In the rows, 128 means zero.
Each row of numbers belongs to one of the objects below and depends on some of the facts about them. Some rows are named. Which object is each other row?

Some facts about the objects:
β: refers to; ζ: points at; α: belongs to class
β((1016), (1267)); β((1016), (113)); β((1026), (1059)); β((1075), (719)); β((109), (534)); β((1153), (971))
β((1153), (1193)); β((1153), (628)); β((1153), (1059)); β((1153), (1342)); β((1158), (1192)); β((1158), (436))
β((1171), (419)); β((1171), (1058)); β((1171), (1102)); β((1171), (26)); β((1237), (285)); β((1237), (88))
β((1245), (519)); β((1245), (163)); β((1260), (163)); β((1271), (817)); β((1271), (163)); β((1271), (281))
β((1350), (694)); β((1380), (1455)); β((1409), (1193)); β((1409), (777)); β((1409), (556)); β((1429), (1427))
β((1429), (41)); β((1438), (719)); β((1438), (480)); β((1438), (790)); β((1438), (1179)); β((1438), (1291))
β((172), (620)); β((18), (1193)); β((18), (519)); β((18), (628)); β((224), (135)); β((224), (789))
β((267), (61)); β((267), (1369)); β((267), (152)); β((356), (534)); β((356), (914)); β((356), (1166))
β((356), (163)); β((356), (113)); β((37), (694)); β((377), (1387)); β((377), (198)); β((407), (534))
β((407), (1483)); β((407), (1233)); β((407), (88)); β((409), (1166)); β((433), (858)); β((433), (1427))
β((433), (393)); β((433), (556)); β((447), (790)); β((473), (894)); β((478), (971)); β((511), (894))
β((511), (1192)); β((511), (323)); β((514), (858)); β((514), (914)); β((514), (1267)); β((514), (1192))
β((514), (1337)); β((514), (131)); β((514), (556)); β((524), (694)); β((524), (967)); β((526), (1354))
β((526), (1427)); β((542), (858)); β((58), (61)); β((58), (679)); β((612), (393)); β((612), (1102))
β((612), (967)); β((623), (1387)); β((623), (275)); β((623), (152)); β((623), (1179)); β((676), (393))
β((767), (54)); β((767), (880)); β((821), (679)); β((821), (1427)); β((823), (519)); β((849), (61))
β((849), (858)); β((849), (967)); β((849), (880)); β((860), (135)); β((860), (201)); β((860), (131))
β((89), (131)); β((965), (1337)); β((965), (880)); β((994), (12)); β((994), (620)); β((997), (1192))
ζ((1016), (1153)); ζ((1026), (790)); ζ((1058), (1267)); ζ((1075), (767)); ζ((1091), (288)); ζ((1151), (1245))
ζ((1153), (1075)); ζ((1169), (409)); ζ((1193), (1407)); ζ((12), (433)); ζ((1219), (25)); ζ((1228), (1455))
ζ((1237), (689)); ζ((1267), (323)); ζ((1271), (858)); ζ((1280), (1219)); ζ((1316), (447)); ζ((135), (1091))
ζ((1369), (54)); ζ((1405), (821)); ζ((1407), (511)); ζ((1409), (1192)); ζ((1427), (1169)); ζ((1438), (789))
ζ((1455), (8)); ζ((152), (613)); ζ((159), (524)); ζ((162), (201)); ζ((172), (990)); ζ((18), (1224))
ζ((187), (794)); ζ((201), (1059)); ζ((224), (37)); ζ((25), (198)); ζ((275), (1102)); ζ((281), (162))
ζ((285), (1151)); ζ((323), (413)); ζ((356), (1166)); ζ((371), (1427)); ζ((393), (285)); ζ((407), (687))
ζ((41), (58)); ζ((413), (1354)); ζ((433), (426)); ζ((436), (419)); ζ((473), (719)); ζ((478), (849))
ζ((514), (1409)); ζ((526), (694)); ζ((542), (620)); ζ((58), (1016)); ζ((61), (787)); ζ((612), (880))
ζ((613), (1193)); ζ((620), (823)); ζ((623), (1405)); ζ((628), (777)); ζ((676), (135)); ζ((679), (131))
ζ((687), (542)); ζ((723), (436)); ζ((767), (163)); ζ((777), (259)); ζ((794), (1342)); ζ((8), (281))
ζ((817), (393)); ζ((821), (776)); ζ((823), (1026)); ζ((88), (1380)); ζ((880), (1438)); ζ((914), (679))
ζ((965), (41)); ζ((994), (187)); α((1016), skikitim); α((1026), skikitim); α((1058), skikitim); α((1059), skikitim)
α((1075), skikitim); α((109), skikitim); α((1091), skikitim); α((1102), skikitim); α((113), gistur); α((1151), gistur)
α((1153), skikitim); α((1158), skikitim); α((1164), skikitim); α((1166), skikitim); α((1169), gistur); α((1171), gistur)
α((1179), skikitim); α((1192), skikitim); α((1193), gistur); α((12), skikitim); α((1219), stida); α((1224), gistur)
α((1228), stida); α((1233), stida); α((1237), skikitim); α((1245), skikitim); α((1260), skikitim); α((1267), skikitim)
α((1271), skikitim); α((1280), skikitim); α((1291), skikitim); α((131), skikitim); α((1316), skikitim); α((1337), stida)
α((1342), stida); α((135), gistur); α((1350), stida); α((1354), stida); α((1369), skikitim); α((1380), skikitim)
α((1387), gistur); α((1405), skikitim); α((1407), gistur); α((1409), skikitim); α((1427), skikitim); α((1429), skikitim)
α((1438), stida); α((1455), skikitim); α((1483), skikitim); α((152), skikitim); α((159), skikitim); α((162), skikitim)
α((163), skikitim); α((172), stida); α((18), gistur); α((187), skikitim); α((198), skikitim); α((201), skikitim)
α((224), skikitim); α((225), stida); α((23), gistur); α((25), skikitim); α((259), skikitim); α((26), skikitim)
α((267), stida); α((275), skikitim); α((281), skikitim); α((285), skikitim); α((288), skikitim); α((323), skikitim)
α((356), skikitim); α((37), skikitim); α((371), stida); α((377), skikitim); α((393), skikitim); α((407), skikitim)
α((409), gistur); α((41), gistur); α((413), skikitim); α((419), skikitim); α((426), skikitim); α((433), stida)
α((436), stida); α((447), skikitim); α((473), skikitim); α((478), skikitim); α((480), stida); α((511), gistur)
α((514), skikitim); α((519), skikitim); α((524), skikitim); α((526), stida); α((534), skikitim); α((54), gistur)
α((542), gistur); α((556), gistur); α((58), stida); α((61), skikitim); α((612), skikitim); α((613), gistur)
α((620), skikitim); α((623), stida); α((628), skikitim); α((676), stida); α((679), gistur); α((687), skikitim)
α((689), gistur); α((694), skikitim); α((719), stida); α((723), skikitim); α((737), skikitim); α((767), stida)
α((776), skikitim); α((777), stida); α((787), gistur); α((789), skikitim); α((790), skikitim); α((794), skikitim)
α((8), stida); α((817), skikitim); α((821), skikitim); α((823), stida); α((849), skikitim); α((858), skikitim)
α((860), stida); α((874), skikitim); α((878), skikitim); α((88), gistur); α((880), skikitim); α((89), skikitim)
α((894), skikitim); α((914), gistur); α((965), skikitim); α((967), stida); α((97), gistur); α((971), skikitim)
α((988), skikitim); α((990), skikitim); α((994), skikitim); α((997), stida)

Some rows with their names:
(478): [120 113 113 142 142 158 166 121 158 133 119 145 164 136 104 110 137 124
 121 128 143 126 109 124 101 190 133 119 161 116 122 102 116 142 128 119
 116 128]
(54): [132 178 165 125 164 103  54  87 133 129 136  90  79 158 138  96 108 145
  76 100 130 165 162 140 176  79 101 138  55 169 161 148 172 109 166 162
 145 114]
(767): [196 141 136  96 132  83 176 110  52 160 181 156 109 134 201 148 105 145
 179 168 128  91 102  78 178 137 147 200 168 164 109 171 133  69 148  93
 128 125]
(534): [ 93 131 126 124 112 135  87 161 139 114  97 129 135 118  96 149 142 106
 117 112 135 122 147 164 114  86 138  70 100 105 128 135  96 180 108 103
 122 153]
(285): [ 87  91 141 105  90 160 125 148 170 101  68 125 113 145 144 122 139  95
 119 115 103  81 102 147  80 175 106  93 114 119 183 124  90 132  82 127
  68 119]
(1151): [129 147 169 108 143 135 103  81 163 127  91  91  68 199 175  85  89 148
  65 114  99 124 123 132 148 153  74 165  69 179 209 144 156  65 142 178
  92  93]
(914): [143 163 164 124 161 115 107  92 117 154  90 120  89 195 120 119  44 179
  58  98  96 143 149 142 183 120 110 132  74 185 178 140 159 101 136 146
 110  89]
(514): [137 134 145 101 109 160 131 148 109 145 118 143 161 113  96 118 118 153
 125 134  95 138 109 107  92 203 139  88 182 125 110 101 120 110  97 122
 132 108]
(113): [130 194 170 125 162 102  52  99 138 130 109 106  83 179 126 118  90 153
  46 109 122 156 166 156 177  60 113 124  60 170 170 152 152 121 155 151
 137 125]
(687): [117  81  72 149 107 150 163 158 130 117 154 134 147 136 108 115  95 166
 134 138 120 124 120 122  82 167  99  85 151  96 131 111 140 142 129 102
 111 120]
(187): [116 102 113 140 122 163 157 141 138 135  99 128 147 127 109 121 123 119
 137 114 115 117 110 125 101 170 127 110 142 113 128 112 126 137  91 120
 107 123]
(1179): [ 98 104 109 154 136 147 105 161 152 128 154 110 147  91 113 112 166  93
 171 135 145 113 158 145 113  90 134  99 106 106 126 108 118 158 109 159
 138 132]
(1169): [144 159 151 136 161 136 118  81 131 144  94  94  92 196 149 107  73 163
  70 108 103 146 137 127 170 138  86 163  86 169 167 145 187  85 140 169
 113 109]
(628): [113 100 101 147 141 151 175 110 171 144 114 152 157 137  88 109 128 115
 115 110 148 111 116 144 112 173 144 123 135 118 133  98 104 167 131 111
 104 118]
(1158): [115 147 148 110 124 141  75 155 140 124 146 129 159  91  97 120 164 123
 130 150 131 144 139 133  97 128 139  74 152 113 109 116 112 137 120 133
 152 134]
(526): [187 127 130 108 115  71 181  94  76 130 157 157 101 134 192 168 115 152
 154 167 110 116  96 100 151 127 130 223 187 159 105 145 125  66 154 108
 127 118]
(267): [175 147 141 108 111  63 131 112  88 114 184 138 105 104 201 162 157 129
 174 198 126 127 129 109 147  67 129 214 177 150  92 151 128  66 154 135
 160 140]

Rows to name:
No name comes twice in this set of rows, the named rows included.
[117  86 110 136 107 150 159 137 128 118 101 123 124 125 115 116 129 112
 155  77 124 121 106 128 105 172 124 106 116 102 136 119 129 146 104 112
 103 122] -> (1058)
[132 210 171 116 159 124  48 102 135 118 110  98  94 183 133 112 105 157
  39 129 121 164 153 136 166  82  95 138  94 171 150 167 168  93 156 156
 142 146] -> (409)
[110  71 141 102  88 143 131 128 159 114 103 134 105 113 135  98 142  99
 155  81 115 107  96 143  87 191 122 103  97 109 175  99  94 139 112 121
  88  79] -> (393)
[174 117 122 119 127  58 189  75 101 137 153 179 102 145 176 170 106 135
 142 164 126 105 113 127 164 114 156 230 168 162 124 120  97  98 161 103
 116 103] -> (777)
[151 141 148 137 159 116 126  74 117 151 114  95  77 180 142  90  67 157
  91  78 109 150 137 126 183 136  96 150  54 165 175 139 183  95 148 161
 116  84] -> (679)
[119 107 111 134 112 176 156 150 131 126  99 127 151 133 115 121 134 124
 135 122 115 123 105 110  97 180 117 111 157 105 114 127 135 126 100 125
 113 139] -> (994)
[ 93 104  96 153 127 142 100 163 158 121 168 117 150  97 108 114 151 116
 156 142 144 119 157 144 107  85 126  90 105 100 130 114 123 162 118 146
 136 139] -> (790)
[135 117 132 110 125 164 140 147 105 145 133 130 158 107 106 115 122 141
 151 113 114 128 107 104 106 192 143  82 152 115 121 121 132 127 101 116
 126 114] -> (965)
[113 119 138 117 116 115  80 139 135 122 149 129 128  81  88 122 151 105
 157  95 142 143 143 153 117 112 159  74  95 106 125 100 100 180 128 118
 146 106] -> (858)
[ 99 152 137 110 118 155  88 139 175 100 121 133 145 124 113 118 182 103
  92 147 147 128 125 148  84 134 123 104 158 111 127 117  97 148 133 117
 130 156] -> (1245)
[112  82 102 150 132 158 164 155 131 147 129 123 153 115 117 114 121 114
 169 121 120 107 130 127 111 153 125 108 118 114 137 111 137 138  90 153
 116 115] -> (275)
[116 105 140 123 116 145 123 137 143 144  83 151 132 124  84 141 115 117
 135 105 104 114 123 158  99 166 147  95 134 121 142  87  99 144  77 122
  98  89] -> (1267)
[149 148 135 110 112  54 119 120  91 108 136 154  86 138 187 202 130 120
 133 173 130 104 135 137 162  28 144 194 146 149 115 168 100 110 150  95
 130 161] -> (1233)
[100 150 130 117 111 151  87 168 141 102 107 122 148 119 105 144 156 118
 110 133 131 137 129 133  97 110 130  75 146 105 108 140 113 151 109 110
 133 164] -> (109)
[161 144 132 114 119  53 130 109  99 115 167 157  95 126 190 174 152 119
 149 183 136 114 134 127 157  50 145 220 154 147 110 151 108  97 164 115
 143 145] -> (225)

The same objects again, as new rows of numbers:
Named rows:
(480): [130 132 145 134 144 126 153 126 128 143 129 117 136 136 130 141 137 118
 123 131 131 178 121 133 103 103 132 156]
(821): [130 132 127 128 132 126 121 128 131 129 115 143 126 146 140 133 126 132
 134 122 120 118 128 116 133 136 118 108]
(776): [133 132 121 124 127 122 122 129 105 131 114 128 126 141 142 129 125 135
 137 132 125 113 133 120 136 121 118 113]
(225): [138 135 149 135 138 125 151 122 134 135 126 111 133 143 126 138 130 117
 118 133 127 166 119 134  89 134 126 153]
(1059): [102 133 118 126 122 119 117 137 107 135 112 127 126 151 151 117 117 142
 132 157 133 129 131 128 133 221 113 121]
(1237): [119 136 149 128 137 128 126 129 146 120 132 153 124 145 139 118 144 137
 128 112 126 118 130 120 144 111 115 105]
(172): [135 135 156 137 142 130 151 122 160 133 131 126 130 147 124 136 134 116
 115 124 124 171 114 132  87 141 125 149]
(790): [121 127 110 119 126 114 119 133  93 132 111 137 123 148 142 127 155 134
 155 119 117 147 141 110 168 139 131 134]
(1267): [124 135 132 126 139 125 126 129 123 127 116 137 127 138 143 129 129 139
 132 128 123 121 133 113 149 145 119 111]
(1380): [161 127 101 110 105 132 131 118 124 128 153 130 105 120 142 114 109 141
 139 137 129 135 125 129 192 126 102 109]
(971): [120 135 122 121 141 127 127 131 126 132 112 137 122 135 142 123 126 144
 132 130 127 118 134 107 118 165 115 116]
(113): [107 131 126 144 142 137 143 125 133 118 108 129 140  97 135 109 125  95
 135 139 132 107 128 121 141 142 117 154]
(1075): [124 131 105 129 138 121 123 131 156 135 170 119 139 112 153 135 110 129
 125  75 134 128 129  98  64   5 108 103]
(8): [150 133 152 130 142 128 154 123 124 135 107 116 129 141 116 141 144 121
 121 134 117 157 119 133 108 128 128 154]
(687): [127 131 143 128 140 135 128 135 124 137 103 144 129 135 139 134 120 143
 122 150 125  99 122 131 157 128 112  96]
(1193): [104 130 119 141 143 139 143 127 136 123 101 131 137  96 133 108 122  98
 135 144 131 106 127 118 126 170 116 158]
(534): [121 136 136 125 137 124 126 129 119 125 122 135 127 136 143 123 134 140
 131 125 128 118 135 115 146 122 118 111]

Rows to name:
No name comes twice in this set of rows, the named rows included.
[128 137 103 125 134 112 124 131 129 127 161  84 141 103 153 131 101 138
 119  90 133 112 135  95  59  36 100 107] -> (163)
[118 130 125 124 141 127 126 133 121 137 122 146 129 133 146 132 135 138
 138 122 127 132 133 113 152 104 124 113] -> (1291)
[114 133 135 127 147 131 127 131 145 131 120 155 128 136 144 133 136 139
 133 117 120 137 129 108 160 141 122 109] -> (152)
[173 128 112 102 127 140 143 117 124 126 128 140 101 105 129 121 132 152
 142 131 113 130 129 113 230 120 109 110] -> (1455)
[123 144 118 154 150 143 147  99 143 124 140 145 137  99 152 112  85  77
 147 125 163 108 140 104  65  77 136 145] -> (41)
[136 134 120 127 133 121 123 127 101 130 106 122 131 137 145 142 115 134
 137 135 121 118 134 113 150 142 124 111] -> (419)
[146 135 141 134 134 120 149 121 107 138 115  96 136 141 128 144 122 117
 122 145 127 161 122 136  96 135 130 156] -> (1354)
[113 126 131 147 138 144 140 129 140 124  94 141 140 105 129 117 120  92
 130 152 126  95 116 136 147 149 113 144] -> (542)
[120 136 143 125 136 123 127 131 114 122 123 134 127 137 142 119 141 141
 131 126 129 116 137 120 159 109 118 111] -> (285)
[126 135 132 127 138 125 125 128 122 127 114 136 128 138 143 131 127 138
 133 129 122 121 133 113 152 145 120 110] -> (323)
[135 133 121 127 131 121 122 127 104 130 110 124 130 139 144 139 118 134
 138 133 122 117 133 115 146 136 123 110] -> (694)
[119 135 136 127 146 130 128 129 144 127 120 149 126 135 143 130 132 141
 130 120 121 131 131 108 153 151 120 108] -> (12)
[121 137 140 125 136 123 127 130 117 124 124 134 127 136 143 121 137 140
 131 125 129 117 137 118 151 114 118 111] -> (1483)
[109 131 126 145 142 137 142 124 134 118 105 128 141  98 135 116 121  92
 135 140 129 109 126 120 149 151 120 153] -> (135)

Now the same objects, written a new way:
Some rows with their names:
(1219): [146 116 122 117 127 125 118 161 146 114 150  87  95 120 148 114 127 160
 118 125 136 137 111 139 146 108]
(25): [128 111 129 135 119 108 151 147 134 130 127 109 143 127 122 102 132 154
 125 130 112 126 140 134 149 144]
(914): [128 112 110 130 104 141 150 116 123 123 118 111  92 125 131 116 124 121
 130  70 125 131 110  95 178  61]
(172): [145 118 133 120 132 130 120 169 148 117 148  86  99 121 145 119 130 162
 119 145 148 140 119 134 148 117]
(990): [131 129 136 137 128 117 151 129 142 140 125 142 154 134 124 129 140 135
 128 122 137 127 148 132 138 157]
(860): [155 132 145 118 122 130  91 152 144 122 141 131  94 123 156 154 129 152
 133 117 158 145 129 140 135 124]
(556): [129 127 124 133 113 133 165  95 137 126 124 148  94 139 124 139 140  98
 132  67 149 130 120  99 161  51]
(41): [108 109 153 140 112 120 164 124 135 131 131 103  79 123 121 122 138 114
 125  98 124 131 117  70 179  61]
(225): [150 134 136 114 137 132 124 147 151 124 149 120 109 127 157 141 137 140
 123 121 163 139 121 134 132 116]
(878): [132 128 138 135 126 115 150 131 141 139 125 141 153 135 127 131 138 130
 128 122 137 127 149 134 138 154]
(37): [129 130 151 140 119 100 138 133 147 139 122 155 134 137 124 135 139 140
 131 126 132 129 161 140 135 154]
(54): [133 134 136 137 118 126 142 105 144 132 120 142  95 138 134 139 140 116
 128  83 149 131 133 100 171  64]
(162): [101 112 139 125 102 147 212 133 120 139 124  96 136 147 136  92 137 180
 119 147 131 130 142 159 150 180]
(281): [101 105 124 113  90 159 237 121 100 139 127 106 141 143 138  89 131 169
 127 132 128 131 125 165 141 176]
(407): [136 103 128 138 110 132 129 159 123 132 115 125 146 114 124 119 117 173
 133 133 109 133 131 142 158 164]
(1058): [123 108 124 137 112  93 140 145 133 131 133 116 126 137 120  98 135 144
 122 119 110 123 146 131 139 130]
(393): [124 134 153 134 119  91 209 126 136 105 126 127 111 125 113  82 109 128
 126  80  83 127 144 168 137 134]

Rows to name:
No name comes twice in this set of rows, the named rows included.
[131 102 125 135 108 125 153 143 119 127 125 125 146 115 119 118 126 157
 136 144 114 131 130 145 151 154] -> (1271)
[122 113 124 129 108  94 141 130 126 134 131 121 121 134 126 100 125 141
 122  92  98 125 144 135 136 134] -> (880)
[101  95 169 134 107 115 153 152 110 143 136 120 128  98 131 133 132 133
 139 124 100 135 135  82 145 176] -> (1016)
[ 96  84 180 143 110 110 200 148 126 132 148 121 137  99  96 133 143 126
 137 173 111 134 120  97 141 145] -> (1153)
[133 100 130 145 106 136 172 115 131 109 126 118  98 119 101 129 139 135
 133 147 141 134 100 113 183  46] -> (18)
[126  96 137 140 101 106 155 141 125 122 130 134 129 121 104 117 129 155
 132 151 111 132 131 153 142 132] -> (1409)
[145 103 141 162 100 145 119 152 158 143 106 141  80 125  99 129 102 151
 115  95 129 134 103 114 181  37] -> (542)
[118 117 136 126 107  97 155 123 135 145 134 130 122 133 126 107 124 145
 118 103  97 124 139 134 138 127] -> (61)
[135 103 130 147 119 127 145 165 151 146 117 127 144 125 108 106 110 158
 113 124 113 126 124 141 145 130] -> (687)
[144 126 128 142 115 129  94 120 138 126 112 139 100 132 132 151 147 134
 140 110 158 134 139 103 181  70] -> (511)
[154 142 158 113 120 117  75 129 152 132 150 138  92 121 149 158 132 159
 122 140 151 143 124 145 141 114] -> (267)
[134 127 161 139 109 100 113 128 142 138 123 165 128 134 120 148 134 152
 133 131 126 132 160 146 138 152] -> (849)
[149 135 149 120 127 120 104 147 154 126 148 131  89 130 152 148 135 146
 125 122 157 142 132 138 129 113] -> (1350)

